Below is a small trained network, with its code and all its weights. Each question gives an input and a target symbol and asks what happens when units are switched off, that is, made to give their printed mean instead of their output.

import numpy as np


def w(rows, s, z=0):
    codes = np.array(rows[::2]) - 128.0
    scale = np.full(codes.shape[1], s)
    scale[-1] = z or s
    return codes * scale


def norm(h):
    return h / np.sqrt((h * h).mean(-1, keepdims=True) + 1e-5)


def softmax(a):
    e = np.exp(a - a.max(-1, keepdims=True))
    return e / e.sum(-1, keepdims=True)


def log_softmax(a):
    a = a - a.max(-1, keepdims=True)
    return a - np.log(np.exp(a).sum(-1, keepdims=True))


def net(x, mask):
    ids = ['ΓΛαβδζηθμξπστφψω'.index(c) for c in x.split()]
    T = len(ids)
    res = E[ids] + P[:T]
    u = 0
    for l in range(2):
        r = norm(res)
        for j in range(3):
            rows = slice(2 * j, 2 * j + 2)
            q, k, v = (r @ M[l][rows].T for M in (Q, K, V))
            z = softmax(np.where(np.tri(T) > 0, q @ k.T / 2**0.5, -1e9)) @ v
            o = O[l][rows]
            res = res + np.where(mask[u + j], z, o[:, -1]) @ o[:, :-1]
        u += 3
    return log_softmax(norm(res)[-1] @ U[:, :-1].T + U[:, -1])


Q, K, V, O = {}, {}, {}, {}
E = w([
[133,89,79,117,106,114,149],'Γ',
[112,93,89,115,102,107,127],'Λ',
[104,100,107,118,111,109,128],'α',
[156,124,149,114,109,137,128],'β',
[155,137,166,135,103,142,114],'δ',
[84,104,118,144,84,102,118],'ζ',
[131,131,148,122,115,143,121],'η',
[137,133,150,107,104,155,148],'θ',
[126,136,100,125,118,106,102],'μ',
[124,149,144,105,133,143,154],'ξ',
[16,141,253,112,79,54,151],'π',
[139,136,124,99,137,135,145],'σ',
[107,154,153,109,145,137,123],'τ',
[126,129,156,120,130,142,97],'φ',
[147,153,85,156,129,116,149],'ψ',
[105,125,143,127,148,153,121],'ω',
],0.038)
P = w([
[108,123,129,175,188,100,124],'0',
[117,178,169,93,4,96,155],'1',
[108,177,165,69,11,99,150],'2',
[97,176,154,71,40,98,134],'3',
[108,181,141,77,48,101,135],'4',
[97,182,139,81,56,111,131],'5',
[95,182,135,87,67,118,123],'6',
[95,186,127,88,68,127,125],'7',
[94,194,119,94,73,135,121],'8',
[98,194,109,105,73,144,115],'9',
[99,195,96,114,69,163,116],'10',
[106,195,74,123,72,174,117],'11',
[104,192,70,139,78,181,110],'12',
[88,170,89,132,85,182,121],'13',
],0.011)
Q[0] = w([
[60,130,1,159,60,48,110],'0.h0',
[202,92,180,85,220,143,113],'0.h0',
[44,167,68,186,55,17,161],'0.h1',
[84,144,156,92,54,227,84],'0.h1',
[238,15,221,111,233,172,96],'0.h2',
[92,95,182,12,195,163,169],'0.h2',
],0.0092)
K[0] = w([
[140,168,33,124,131,254,87],'0.h0',
[108,221,141,157,208,20,241],'0.h0',
[78,232,27,107,87,186,159],'0.h1',
[81,94,167,195,118,156,125],'0.h1',
[135,51,177,142,123,34,151],'0.h2',
[47,23,131,143,106,112,197],'0.h2',
],0.011)
V[0] = w([
[123,101,164,177,84,1,96],'0.h0',
[64,94,157,94,123,233,69],'0.h0',
[153,229,134,102,131,162,110],'0.h1',
[145,104,156,22,83,91,145],'0.h1',
[183,132,57,145,144,200,76],'0.h2',
[62,102,117,162,115,147,211],'0.h2',
],0.0086)
O[0] = w([
[100,165,85,108,127,162,183,245],'0.h0',
[174,125,188,58,104,67,89,247],'0.h0',
[70,141,91,126,99,159,193,144],'0.h1',
[114,9,189,64,112,165,78,232],'0.h1',
[148,137,112,79,141,122,143,4],'0.h2',
[232,171,147,185,78,150,93,136],'0.h2',
],0.012,0.0042)
Q[1] = w([
[190,186,170,74,130,203,122],'1.h0',
[169,110,136,159,189,128,153],'1.h0',
[189,153,141,116,145,148,126],'1.h1',
[143,163,189,97,85,255,139],'1.h1',
[191,188,164,109,69,199,145],'1.h2',
[124,141,160,92,136,216,87],'1.h2',
],0.016)
K[1] = w([
[146,68,159,231,207,84,162],'1.h0',
[127,81,137,190,58,88,157],'1.h0',
[156,81,135,211,102,90,147],'1.h1',
[156,131,176,195,248,110,134],'1.h1',
[201,157,161,139,222,134,172],'1.h2',
[116,89,192,176,210,132,127],'1.h2',
],0.014)
V[1] = w([
[107,136,194,228,126,154,137],'1.h0',
[160,112,164,88,82,117,247],'1.h0',
[157,63,128,130,24,55,167],'1.h1',
[203,113,140,140,160,170,183],'1.h1',
[178,198,111,57,95,215,160],'1.h2',
[207,145,87,131,147,97,119],'1.h2',
],0.014)
O[1] = w([
[115,110,147,194,81,59,60,198],'1.h0',
[138,159,117,190,85,207,148,171],'1.h0',
[101,129,186,137,70,61,204,212],'1.h1',
[187,107,183,166,189,200,140,26],'1.h1',
[129,185,158,52,1,144,61,142],'1.h2',
[208,167,143,128,123,128,110,2],'1.h2',
],0.015,0.0072)
U = w([
[153,146,176,118,136,152,150,218],'Γ',
[112,123,164,74,134,107,144,96],'Λ',
[127,106,139,123,138,97,132,166],'α',
[101,134,154,122,141,196,157,170],'β',
[119,145,91,167,83,189,80,107],'δ',
[136,128,152,93,74,77,72,23],'ζ',
[126,252,106,163,107,119,169,139],'η',
[87,172,210,165,118,131,152,91],'θ',
[129,108,118,61,130,158,98,111],'μ',
[135,96,136,201,92,132,88,101],'ξ',
[99,136,85,210,112,82,162,85],'π',
[149,102,119,158,150,154,115,227],'σ',
[99,111,74,131,130,121,65,72],'τ',
[95,176,76,92,149,109,150,115],'φ',
[162,109,146,115,119,163,78,175],'ψ',
[154,180,112,150,149,110,106,254],'ω',
],0.019,0.0067)

Each question gives the input, a string of symbols that net reads in full, and the target symbol t.
The units are the heads (2 rows each of Q, K, V and O). Each row of codes is followed by its name. A weight is (code - 128) times the scale printed after its matrix; where a second scale follows, it is the last column's (O and U).
mask holds one flag per head, layer by layer. A switched-off head (its flag False) gives its mean, the last column of its rows in O, instead of its output. The means were averaged over made-up inputs and are rounded, as every weight is.
A unit's drop is (log p(t) with every unit on - log p(t) with that unit switched off) / (log p(t) with every unit on - log p(t) with every unit switched off).
The circuit of an input: a set's keep is (log p(t) with only the set's units on - log p(t) with every unit switched off) / (log p(t) with every unit on - log p(t) with every unit switched off). Starting from all 6 units, units are removed one at a time, each time the one whose removal leaves the highest keep (on an exact tie, the one counted first), for as long as the keep stays at least 0.8.
units of the circuit, in order: the units of the circuit, biggest drop first
most important unit: the unit with the biggest drop
which heads matter: for each layer, one digit per head in row order, 1 if its drop is at least 0.15 and else 0, layers parted by /
input ζ η δ θ σ τ, target ζ: units of the circuit, in order -> [0.h1; 1.h0; 0.h2]
input Γ δ β α ξ, target Γ: most important unit -> 0.h1
input ξ π η ζ ζ ω δ β β Γ ζ ω, target ξ: units of the circuit, in order -> [1.h0; 0.h0; 0.h2; 1.h1]
input π τ ζ ζ δ, target π: which heads matter -> 000 / 001
input θ φ β φ π φ β Λ ζ β δ φ, target θ: units of the circuit, in order -> [1.h1; 0.h0]
input ξ σ φ ψ ξ Λ ξ β α π ζ ζ μ, target φ: which heads matter -> 001 / 100
input β ξ δ α η ω ξ σ ψ θ ξ ω, target β: units of the circuit, in order -> [1.h0; 0.h2]
input π ξ τ ζ δ ω ψ ξ δ δ σ, target π: units of the circuit, in order -> [1.h2; 1.h0]
input θ β σ β θ Λ ζ ψ Γ, target η: units of the circuit, in order -> [1.h0; 0.h1]
input α ξ ω Λ Λ φ Γ σ β ω θ μ η, target α: which heads matter -> 010 / 101
input π ζ Λ ω θ ζ ζ ζ τ δ Λ σ, target π: which heads matter -> 000 / 101
input η ζ φ ζ δ Γ β, target η: which heads matter -> 110 / 000
input β δ ζ, target π: which heads matter -> 001 / 101
input μ π β ω μ α ζ η ω β β, target μ: units of the circuit, in order -> [1.h1; 1.h0; 0.h0]
input ζ ζ ξ ξ π ζ μ π φ δ ψ η, target ζ: most important unit -> 0.h1
input α δ μ ζ ω η Λ β β, target α: units of the circuit, in order -> [0.h1; 1.h0; 1.h2]
input α φ ξ ζ θ μ φ ζ η ζ ω, target α: which heads matter -> 011 / 101
input φ τ δ ζ β ψ θ Λ μ δ φ ξ ω, target φ: units of the circuit, in order -> [1.h0; 0.h2; 0.h1]
input ζ ζ ω φ δ β ξ, target ζ: units of the circuit, in order -> [1.h0; 0.h2]
input ω μ Γ ψ ψ β, target ω: units of the circuit, in order -> [0.h1; 1.h1; 1.h2]
input θ ζ ζ ζ ζ ξ β μ α μ ζ σ ζ ζ, target β: units of the circuit, in order -> [1.h0]
input δ η β, target δ: which heads matter -> 011 / 110
input θ θ ζ σ ζ η ζ ξ, target θ: which heads matter -> 101 / 010
input ξ ξ ω ω ζ δ ψ δ δ ψ η, target ξ: which heads matter -> 100 / 110
input Λ ξ ω β ζ β, target Λ: units of the circuit, in order -> [1.h0; 0.h1]
input ω δ ψ φ β δ, target ω: which heads matter -> 110 / 011
